Below is a small trained network, with its code and all its weights. Each question gives an input and a class and asks what happens when units are switched off, that is, made to give their printed mean instead of their output.

import numpy as np


def w(rows, s, z=0):
    codes = np.array(rows[::2]) - 128.0
    scale = np.full(codes.shape[1], s)
    scale[-1] = z or s
    return codes * scale


def f(y):
    return y / 2 * (1 + np.tanh(0.7978845608 * (y + 0.044715 * y**3)))


def log_softmax(a):
    a = a - a.max(-1, keepdims=True)
    return a - np.log(np.exp(a).sum(-1, keepdims=True))


def net(x, mask):
    res = np.array(x, float).reshape(1, 5) / 4 @ E
    y = f(res @ A[0][:, :-1].T + A[0][:, -1])
    res = res + np.where(mask, y, B[0][:, -1]) @ B[0][:, :-1]
    return log_softmax(res[-1] @ U[:, :-1].T + U[:, -1])


A, B = {}, {}
E = w([
[117,52,90,153,181,223],'x0',
[124,161,149,30,66,190],'x1',
[3,216,103,131,166,148],'x2',
[151,145,202,228,84,174],'x3',
[203,202,170,110,227,156],'x4',
],0.0061)
A[0] = w([
[155,214,153,121,99,23,136],'neuron 0',
[194,201,150,120,231,145,67],'neuron 1',
[104,72,59,8,193,58,62],'neuron 2',
[133,86,110,237,220,15,193],'neuron 3',
[140,185,162,113,61,17,14],'neuron 4',
[254,61,113,108,103,119,157],'neuron 5',
[126,123,127,86,145,71,2],'neuron 6',
[145,133,76,137,124,158,107],'neuron 7',
[115,37,105,123,195,245,61],'neuron 8',
[121,146,182,235,58,169,56],'neuron 9',
[73,86,125,118,47,130,159],'neuron 10',
[151,179,175,191,90,186,172],'neuron 11',
[210,72,126,119,111,108,132],'neuron 12',
[113,98,103,136,104,142,27],'neuron 13',
[54,200,116,152,160,153,133],'neuron 14',
[190,180,142,125,194,141,160],'neuron 15',
[136,131,98,90,143,85,41],'neuron 16',
[38,57,91,173,41,70,3],'neuron 17',
[124,120,129,148,119,176,124],'neuron 18',
[149,111,120,132,125,153,3],'neuron 19',
[144,141,145,27,62,219,136],'neuron 20',
[28,194,93,151,161,148,6],'neuron 21',
],0.0096,0.00078)
B[0] = w([
[94,62,97,182,134,231,215],'neuron 0',
[185,32,74,57,178,69,213],'neuron 1',
[211,227,145,244,147,55,253],'neuron 2',
[118,250,123,18,62,250,240],'neuron 3',
[95,73,96,201,148,214,210],'neuron 4',
[12,102,199,131,98,53,209],'neuron 5',
[132,145,136,171,135,126,150],'neuron 6',
[125,129,131,141,136,144,133],'neuron 7',
[106,65,82,222,134,232,227],'neuron 8',
[180,204,122,203,163,50,210],'neuron 9',
[175,92,110,60,168,115,186],'neuron 10',
[175,177,117,167,136,76,193],'neuron 11',
[68,109,185,132,102,82,177],'neuron 12',
[142,100,108,128,140,123,138],'neuron 13',
[63,87,182,108,78,81,199],'neuron 14',
[156,70,97,62,156,87,185],'neuron 15',
[153,137,127,174,106,118,152],'neuron 16',
[192,50,93,29,203,95,225],'neuron 17',
[132,141,115,149,126,143,143],'neuron 18',
[111,118,123,140,127,125,128],'neuron 19',
[124,227,113,29,95,215,229],'neuron 20',
[64,93,221,142,71,78,209],'neuron 21',
],0.015,0.0061)
U = w([
[209,65,69,38,194,90,179],'0',
[58,106,236,131,48,78,90],'1',
[123,84,58,241,138,255,118],'2',
[167,252,112,37,64,209,215],'3',
[242,229,127,231,154,63,6],'4',
],0.0079,0.0018)

Each question gives the input, the list of numbers given to net, and the class t.
The units are the neurons (one row each of A and B). Each row of codes is followed by its name. A weight is (code - 128) times the scale printed after its matrix; where a second scale follows, it is the last column's (A, B and U).
mask holds one flag per neuron, in row order. A switched-off neuron (its flag False) gives its mean, the last column of its row in B, instead of its output. The means were averaged over made-up inputs and are rounded, as every weight is.
A unit's drop is (log p(t) with every unit on - log p(t) with that unit switched off) / (log p(t) with every unit on - log p(t) with every unit switched off).
The circuit of an input: a set's keep is (log p(t) with only the set's units on - log p(t) with every unit switched off) / (log p(t) with every unit on - log p(t) with every unit switched off). Starting from the 12 units with the biggest drops (on a tie, the unit counted first), units are removed one at a time, each time the one whose removal leaves the highest keep (on an exact tie, the one counted first), for as long as the keep stays at least 0.8.
circuit, biggest first: the units of the circuit, biggest drop first
most important unit: the unit with the biggest drop
k most important neurons: the k neurons with the biggest drops, biggest first
drop when u is switched off: that unit's drop, to one decimal
input [1,-3,3,-3,-6], class 0: most important unit : neuron 17
input [8,3,3,-5,6], class 2: 2 most important neurons : [neuron 8; neuron 17]
input [4,3,4,-5,-5], class 0: 4 most important neurons : [neuron 17; neuron 10; neuron 9; neuron 3]
input [6,2,0,-8,3], class 4: 3 most important neurons : [neuron 2; neuron 0; neuron 4]
input [8,-3,-3,-6,7], class 2: 3 most important neurons : [neuron 8; neuron 17; neuron 10]
input [-7,-5,5,-2,-6], class 2: 4 most important neurons : [neuron 4; neuron 0; neuron 1; neuron 15]
input [-8,5,-5,5,1], class 2: 2 most important neurons : [neuron 4; neuron 0]
input [3,-4,4,3,2], class 1: circuit, biggest first : [neuron 21; neuron 14]
input [-6,-8,1,-8,-2], class 3: 3 most important neurons : [neuron 3; neuron 9; neuron 8]
input [-8,7,-1,7,4], class 2: 2 most important neurons : [neuron 0; neuron 4]
input [-1,0,-8,-6,-7], class 1: 2 most important neurons : [neuron 5; neuron 12]
input [3,3,-4,2,-3], class 1: 2 most important neurons : [neuron 3; neuron 5]
input [6,2,3,8,1], class 4: 3 most important neurons : [neuron 9; neuron 11; neuron 0]
input [1,-3,3,6,-2], class 4: most important unit : neuron 9
input [3,-3,-3,-8,7], class 4: drop when neuron 20 is switched off : 0.1
input [-2,-7,-4,-4,1], class 3: drop when neuron 3 is switched off : 1.5
input [-1,-6,-1,3,-6], class 0: drop when neuron 17 is switched off : 2.9
